Here is a tiny trained network, its code and every weight. The questions are about switching its units off for an input and a target symbol, where a switched-off unit gives its printed mean instead of its output.

import numpy as np


def w(rows, s, z=0):
    codes = np.array(rows[::2]) - 128.0
    scale = np.full(codes.shape[1], s)
    scale[-1] = z or s
    return codes * scale


def norm(h):
    return h / np.sqrt((h * h).mean(-1, keepdims=True) + 1e-5)


def f(y):
    return np.maximum(y, 0)


def softmax(a):
    e = np.exp(a - a.max(-1, keepdims=True))
    return e / e.sum(-1, keepdims=True)


def log_softmax(a):
    a = a - a.max(-1, keepdims=True)
    return a - np.log(np.exp(a).sum(-1, keepdims=True))


def net(x, mask):
    ids = ['Δβηθλμξ'.index(c) for c in x.split()]
    T = len(ids)
    res = E[ids] + P[:T]
    r = norm(res)
    for j in range(2):
        rows = slice(2 * j, 2 * j + 2)
        q, k, v = (r @ M[0][rows].T for M in (Q, K, V))
        z = softmax(np.where(np.tri(T) > 0, q @ k.T / 2**0.5, -1e9)) @ v
        o = O[0][rows]
        res = res + np.where(mask[j], z, o[:, -1]) @ o[:, :-1]
    y = f(norm(res) @ A[0][:, :-1].T + A[0][:, -1])
    res = res + np.where(mask[2:14], y, B[0][:, -1]) @ B[0][:, :-1]
    return log_softmax(norm(res)[-1] @ U[:, :-1].T + U[:, -1])


Q, K, V, O, A, B = {}, {}, {}, {}, {}, {}
E = w([
[207,123,75,132],'Δ',
[219,126,86,21],'β',
[92,62,96,166],'η',
[251,33,163,128],'θ',
[55,83,163,114],'λ',
[151,73,133,199],'μ',
[131,118,214,143],'ξ',
],0.019)
P = w([
[254,37,89,13],'0',
[237,73,105,19],'1',
[226,96,113,32],'2',
[205,89,111,55],'3',
[188,86,118,75],'4',
[173,100,126,87],'5',
[160,110,131,105],'6',
[147,126,136,116],'7',
[135,131,141,136],'8',
[121,144,148,150],'9',
[106,157,151,165],'10',
[98,179,155,181],'11',
[81,181,165,202],'12',
[55,172,176,233],'13',
],0.0069)
Q[0] = w([
[172,218,123,59],'h1',
[72,68,184,166],'h1',
[117,161,94,116],'h2',
[249,237,139,132],'h2',
],0.018)
K[0] = w([
[232,54,74,12],'h1',
[84,113,175,169],'h1',
[128,111,80,126],'h2',
[176,65,93,9],'h2',
],0.013)
V[0] = w([
[93,149,186,145],'h1',
[52,187,2,185],'h1',
[109,204,168,98],'h2',
[60,146,53,13],'h2',
],0.0083)
O[0] = w([
[94,173,150,51,156],'h1',
[192,1,30,67,1],'h1',
[144,114,208,135,38],'h2',
[29,64,122,133,80],'h2',
],0.0084,0.006)
A[0] = w([
[120,196,149,34,139],'n1',
[11,162,107,58,143],'n2',
[12,56,103,149,129],'n3',
[221,121,83,182,73],'n4',
[166,123,150,64,127],'n5',
[95,215,160,120,101],'n6',
[75,184,132,71,66],'n7',
[153,107,174,112,113],'n8',
[174,112,50,69,254],'n9',
[168,196,54,8,163],'n10',
[213,59,164,193,175],'n11',
[117,133,144,121,105],'n12',
],0.011,0.0055)
B[0] = w([
[130,7,95,156,203],'n1',
[85,245,86,118,254],'n2',
[105,160,184,34,240],'n3',
[88,135,38,198,192],'n4',
[144,114,189,48,149],'n5',
[190,111,171,200,209],'n6',
[178,111,1,96,183],'n7',
[246,211,132,91,147],'n8',
[111,139,218,124,191],'n9',
[89,94,137,220,164],'n10',
[118,154,45,79,221],'n11',
[139,95,106,155,146],'n12',
],0.0075)
U = w([
[251,151,120,45,202],'Δ',
[155,31,179,140,252],'β',
[119,38,81,75,72],'η',
[131,84,109,107,74],'θ',
[89,208,145,49,172],'λ',
[130,144,37,212,135],'μ',
[177,198,220,206,62],'ξ',
],0.012,0.0032)

Each question gives the input, a string of symbols that net reads in full, and the target symbol t.
The units are the heads (2 rows each of Q, K, V and O) and the neurons (one row each of A and B). Each row of codes is followed by its name. A weight is (code - 128) times the scale printed after its matrix; where a second scale follows, it is the last column's (O, A, B and U).
mask holds one flag per unit, heads first, then neurons. A switched-off unit (its flag False) gives its mean, the last column of its rows in O or B, instead of its output. The means were averaged over made-up inputs and are rounded, as every weight is.
A unit's drop is (log p(t) with every unit on - log p(t) with that unit switched off) / (log p(t) with every unit on - log p(t) with every unit switched off).
The circuit of an input: a set's keep is (log p(t) with only the set's units on - log p(t) with every unit switched off) / (log p(t) with every unit on - log p(t) with every unit switched off). Starting from the 12 units with the biggest drops (on a tie, the unit counted first), units are removed one at a time, each time the one whose removal leaves the highest keep (on an exact tie, the one counted first), for as long as the keep stays at least 0.8.
units of the circuit, in order: the units of the circuit, biggest drop first
top k neurons: the k neurons with the biggest drops, biggest first
heads that matter: for each layer, one digit per head in row order, 1 if its drop is at least 0.15 and else 0, layers parted by /
drop when u is switched off: that unit's drop, to one decimal
input μ ξ η λ, target ξ: units of the circuit, in order => h1, h2, n6
input η λ μ λ ξ η, target ξ: heads that matter => 10
input μ η Δ λ η λ λ η, target λ: units of the circuit, in order => n3
input η μ Δ β λ β λ λ λ λ λ μ λ, target μ: heads that matter => 11
input λ ξ η Δ η η η, target η: units of the circuit, in order => h1, n3
input η λ η Δ, target μ: heads that matter => 00
input θ η η λ μ λ Δ μ Δ λ λ ξ ξ θ, target Δ: top 2 neurons => n11, n2
input θ η η λ η θ ξ λ, target ξ: units of the circuit, in order => h2, n6
input η λ λ η ξ λ Δ ξ λ β η μ η θ, target Δ: top 2 neurons => n11, n8
input λ Δ λ Δ ξ μ μ λ λ λ λ Δ η, target λ: top 2 neurons => n3, n1
input Δ λ μ μ λ η Δ μ ξ ξ η, target ξ: drop when h2 is switched off => 0.3
input η λ Δ ξ μ λ θ Δ θ β, target β: drop when h2 is switched off => 0.0
input λ ξ μ, target ξ: drop when h1 is switched off => 2.9
input λ λ Δ, target μ: drop when h1 is switched off => 0.2
input η η λ λ η λ λ β β μ λ λ, target μ: top neuron => n1
